Here is a tiny trained network, its code and every weight. The questions are about switching its units off for an input and a target symbol, where a switched-off unit gives its printed mean instead of its output.

import numpy as np


def w(rows, s, z=0):
    codes = np.array(rows[::2]) - 128.0
    scale = np.full(codes.shape[1], s)
    scale[-1] = z or s
    return codes * scale


def norm(h):
    return h / np.sqrt((h * h).mean(-1, keepdims=True) + 1e-5)


def f(y):
    return np.maximum(y, 0)


def softmax(a):
    e = np.exp(a - a.max(-1, keepdims=True))
    return e / e.sum(-1, keepdims=True)


def log_softmax(a):
    a = a - a.max(-1, keepdims=True)
    return a - np.log(np.exp(a).sum(-1, keepdims=True))


def net(x, mask):
    ids = ['ΔΞΠΣΦβηθψω'.index(c) for c in x.split()]
    T = len(ids)
    res = E[ids] + P[:T]
    u = 0
    for l in range(3):
        r = norm(res)
        for j in range(2):
            rows = slice(2 * j, 2 * j + 2)
            q, k, v = (r @ M[l][rows].T for M in (Q, K, V))
            z = softmax(np.where(np.tri(T) > 0, q @ k.T / 2**0.5, -1e9)) @ v
            o = O[l][rows]
            res = res + np.where(mask[u + j], z, o[:, -1]) @ o[:, :-1]
        u += 2
        y = f(norm(res) @ A[l][:, :-1].T + A[l][:, -1])
        res = res + np.where(mask[u : u + 4], y, B[l][:, -1]) @ B[l][:, :-1]
        u += 4
    return log_softmax(norm(res)[-1] @ U[:, :-1].T + U[:, -1])


Q, K, V, O, A, B = {}, {}, {}, {}, {}, {}
E = w([
[174,142,177,152,128],'Δ',
[24,154,110,116,140],'Ξ',
[247,126,254,111,110],'Π',
[68,90,193,198,74],'Σ',
[185,120,158,184,149],'Φ',
[172,137,111,178,187],'β',
[173,156,205,156,115],'η',
[165,10,110,58,61],'θ',
[173,92,52,153,177],'ψ',
[134,119,164,107,183],'ω',
],0.0068)
P = w([
[141,196,102,39,82],'0',
[253,47,248,145,95],'1',
[245,43,210,146,116],'2',
[229,48,184,162,124],'3',
[213,44,179,166,123],'4',
[191,56,162,167,126],'5',
[167,64,134,170,124],'6',
[148,70,148,163,121],'7',
[133,79,101,178,126],'8',
[124,69,99,152,128],'9',
[102,70,95,167,125],'10',
[115,87,79,163,113],'11',
[87,86,100,180,112],'12',
[149,73,103,168,115],'13',
],0.0028)
Q[0] = w([
[120,30,175,184,167],'L0H1',
[205,32,163,164,197],'L0H1',
[174,128,3,51,76],'L0H2',
[86,219,43,131,127],'L0H2',
],0.0065)
K[0] = w([
[84,20,107,87,236],'L0H1',
[89,121,178,123,255],'L0H1',
[97,237,220,214,156],'L0H2',
[157,128,190,99,246],'L0H2',
],0.0059)
V[0] = w([
[111,135,94,96,71],'L0H1',
[140,186,62,161,30],'L0H1',
[111,124,102,166,1],'L0H2',
[173,65,45,100,135],'L0H2',
],0.0045)
O[0] = w([
[152,169,85,177,130,56],'L0H1',
[208,184,4,153,72,3],'L0H1',
[46,174,35,133,47,98],'L0H2',
[149,74,40,180,158,152],'L0H2',
],0.0044,0.0045)
A[0] = w([
[212,159,155,77,118,210],'L0N1',
[49,105,4,176,135,96],'L0N2',
[23,90,141,102,243,4],'L0N3',
[199,81,82,74,169,167],'L0N4',
],0.0035,0.0017)
B[0] = w([
[113,32,83,161,91,215],'L0N1',
[168,93,136,253,181,152],'L0N2',
[229,114,243,83,123,253],'L0N3',
[75,95,187,168,190,213],'L0N4',
],0.0037,0.0022)
Q[1] = w([
[150,209,89,94,120],'L1H1',
[176,140,146,161,130],'L1H1',
[128,89,251,206,217],'L1H2',
[126,151,90,109,75],'L1H2',
],0.013)
K[1] = w([
[183,55,239,184,210],'L1H1',
[53,64,120,121,61],'L1H1',
[30,2,84,140,36],'L1H2',
[248,220,173,85,229],'L1H2',
],0.0066)
V[1] = w([
[185,212,179,135,148],'L1H1',
[117,56,192,77,111],'L1H1',
[183,80,79,5,99],'L1H2',
[170,174,120,54,254],'L1H2',
],0.0056)
O[1] = w([
[215,159,107,208,131,111],'L1H1',
[183,70,107,74,115,254],'L1H1',
[98,110,29,9,106,121],'L1H2',
[254,192,113,76,172,5],'L1H2',
],0.0056,0.0035)
A[1] = w([
[58,59,58,131,254,135],'L1N1',
[194,45,149,74,46,107],'L1N2',
[186,124,108,73,138,6],'L1N3',
[196,78,216,135,126,141],'L1N4',
],0.0044,0.0024)
B[1] = w([
[97,79,159,116,2,188],'L1N1',
[60,155,73,113,144,200],'L1N2',
[125,188,141,172,77,130],'L1N3',
[28,150,107,178,71,253],'L1N4',
],0.0051,0.0052)
Q[2] = w([
[61,2,137,136,114],'L2H1',
[62,36,141,151,162],'L2H1',
[194,220,115,120,135],'L2H2',
[88,180,118,86,159],'L2H2',
],0.01)
K[2] = w([
[156,242,25,156,97],'L2H1',
[121,246,51,140,82],'L2H1',
[108,3,147,149,3],'L2H2',
[107,110,120,54,19],'L2H2',
],0.0071)
V[2] = w([
[254,173,112,73,69],'L2H1',
[137,122,48,156,171],'L2H1',
[203,190,136,76,138],'L2H2',
[54,187,77,130,207],'L2H2',
],0.0059)
O[2] = w([
[89,226,124,120,234,101],'L2H1',
[194,71,97,169,209,98],'L2H1',
[164,95,211,94,74,36],'L2H2',
[3,67,168,163,186,2],'L2H2',
],0.0057,0.0024)
A[2] = w([
[248,132,96,54,169,141],'L2N1',
[144,155,74,191,56,109],'L2N2',
[115,98,190,167,131,253],'L2N3',
[69,71,54,3,110,138],'L2N4',
],0.0048,0.0037)
B[2] = w([
[94,15,132,141,76,148],'L2N1',
[126,187,27,101,100,140],'L2N2',
[181,236,83,102,157,254],'L2N3',
[190,225,77,111,253,187],'L2N4',
],0.0048,0.0064)
U = w([
[69,96,57,31,148,116],'Δ',
[37,111,186,196,113,116],'Ξ',
[206,132,192,50,26,97],'Π',
[86,253,140,104,121,80],'Σ',
[118,167,96,151,39,98],'Φ',
[182,169,90,196,157,128],'β',
[150,235,96,151,83,123],'η',
[181,50,38,138,103,107],'θ',
[192,63,68,206,203,102],'ψ',
[145,87,235,71,208,255],'ω',
],0.0062,0.0038)

Each question gives the input, a string of symbols that net reads in full, and the target symbol t.
The units are the heads (2 rows each of Q, K, V and O) and the neurons (one row each of A and B). Each row of codes is followed by its name. A weight is (code - 128) times the scale printed after its matrix; where a second scale follows, it is the last column's (O, A, B and U).
mask holds one flag per unit, layer by layer, with each layer's heads first. A switched-off unit (its flag False) gives its mean, the last column of its rows in O or B, instead of its output. The means were averaged over made-up inputs and are rounded, as every weight is.
A unit's drop is (log p(t) with every unit on - log p(t) with that unit switched off) / (log p(t) with every unit on - log p(t) with every unit switched off).
The circuit of an input: a set's keep is (log p(t) with only the set's units on - log p(t) with every unit switched off) / (log p(t) with every unit on - log p(t) with every unit switched off). Starting from the 12 units with the biggest drops (on a tie, the unit counted first), units are removed one at a time, each time the one whose removal leaves the highest keep (on an exact tie, the one counted first), for as long as the keep stays at least 0.8.
circuit, biggest first: the units of the circuit, biggest drop first
unit that matters most: the unit with the biggest drop
k most important neurons: the k neurons with the biggest drops, biggest first
k most important neurons of layer l: the k neurons of layer l with the biggest drops, biggest first
which heads matter: for each layer, one digit per head in row order, 1 if its drop is at least 0.15 and else 0, layers parted by /
drop when u is switched off: that unit's drop, to one decimal
input Ξ Δ Δ Σ ω ω Π ω Π ω β β, target Ξ: which heads matter -> 00 / 00 / 00
input ψ Δ ψ Ξ, target ψ: which heads matter -> 11 / 01 / 10
input Σ θ η Φ Δ β ω ω θ β β, target Δ: circuit, biggest first -> (L1H2)
input Ξ Φ Φ Δ ω Σ Φ Δ ω θ Π, target Ξ: circuit, biggest first -> (L0H1, L2H2, L1H1)
input β θ Σ β Φ Δ, target Ξ: circuit, biggest first -> (L1H2, L0H2)
input β Δ Δ ω Π ω β Φ Φ Δ ψ ψ β, target ω: circuit, biggest first -> (L1H2, L2H2)
input Φ ω θ η Φ, target θ: 3 most important neurons -> (L0N1, L0N3, L1N1)
input β Φ Δ β Π θ β Φ ω Π ω Σ Δ, target ω: which heads matter -> 10 / 01 / 11
input ψ β ω Φ ω Φ Π ω ω ω ω β, target ω: which heads matter -> 10 / 01 / 00
input ω η β Ξ, target Π: circuit, biggest first -> (L2H2, L1H2, L1H1)
input Ξ ω Φ Φ, target Ξ: circuit, biggest first -> (L1N4, L2N4)
input β ω Φ Σ ψ Σ Ξ, target ω: circuit, biggest first -> (L1H2, L2H2, L1N4)
input Π Ξ Σ Π θ β ω β θ ψ Π Δ, target Δ: which heads matter -> 00 / 00 / 00
input Φ Ξ ω Φ Φ ω Φ θ β, target θ: circuit, biggest first -> (L2H1)
input Ξ Π Σ ω θ Π, target Ξ: which heads matter -> 10 / 00 / 01
input β ψ β Π Δ θ ω ω Φ β Σ Σ Φ θ, target ω: which heads matter -> 10 / 01 / 11
input θ Δ θ β Π Δ Δ β ω Δ ψ ψ ω Φ, target Δ: which heads matter -> 00 / 01 / 00
input Φ Φ ω ω Φ θ Ξ β, target θ: 3 most important neurons -> (L0N1, L1N1, L0N3)
input Ξ Σ Ξ Φ Σ η, target Ξ: which heads matter -> 10 / 01 / 01
input η Σ ω, target Ξ: which heads matter -> 00 / 01 / 00
input β ψ Δ Ξ ψ Ξ β ω β ψ ω Δ, target ω: which heads matter -> 10 / 01 / 01
input Ξ ω η β Π ψ, target Ξ: unit that matters most -> L0H1
input β ψ Φ Δ β Φ ψ Ξ Σ Φ ω β Σ θ, target ω: drop when L2H1 is switched off -> 0.4
input Φ Ξ β θ ω, target Δ: drop when L1H2 is switched off -> 0.4
input Φ ω η ψ θ η Φ, target θ: drop when L0N1 is switched off -> 0.9
input β Φ ψ θ Ξ ω β Ξ, target ω: 2 most important neurons of layer 1 -> (L1N4, L1N1)
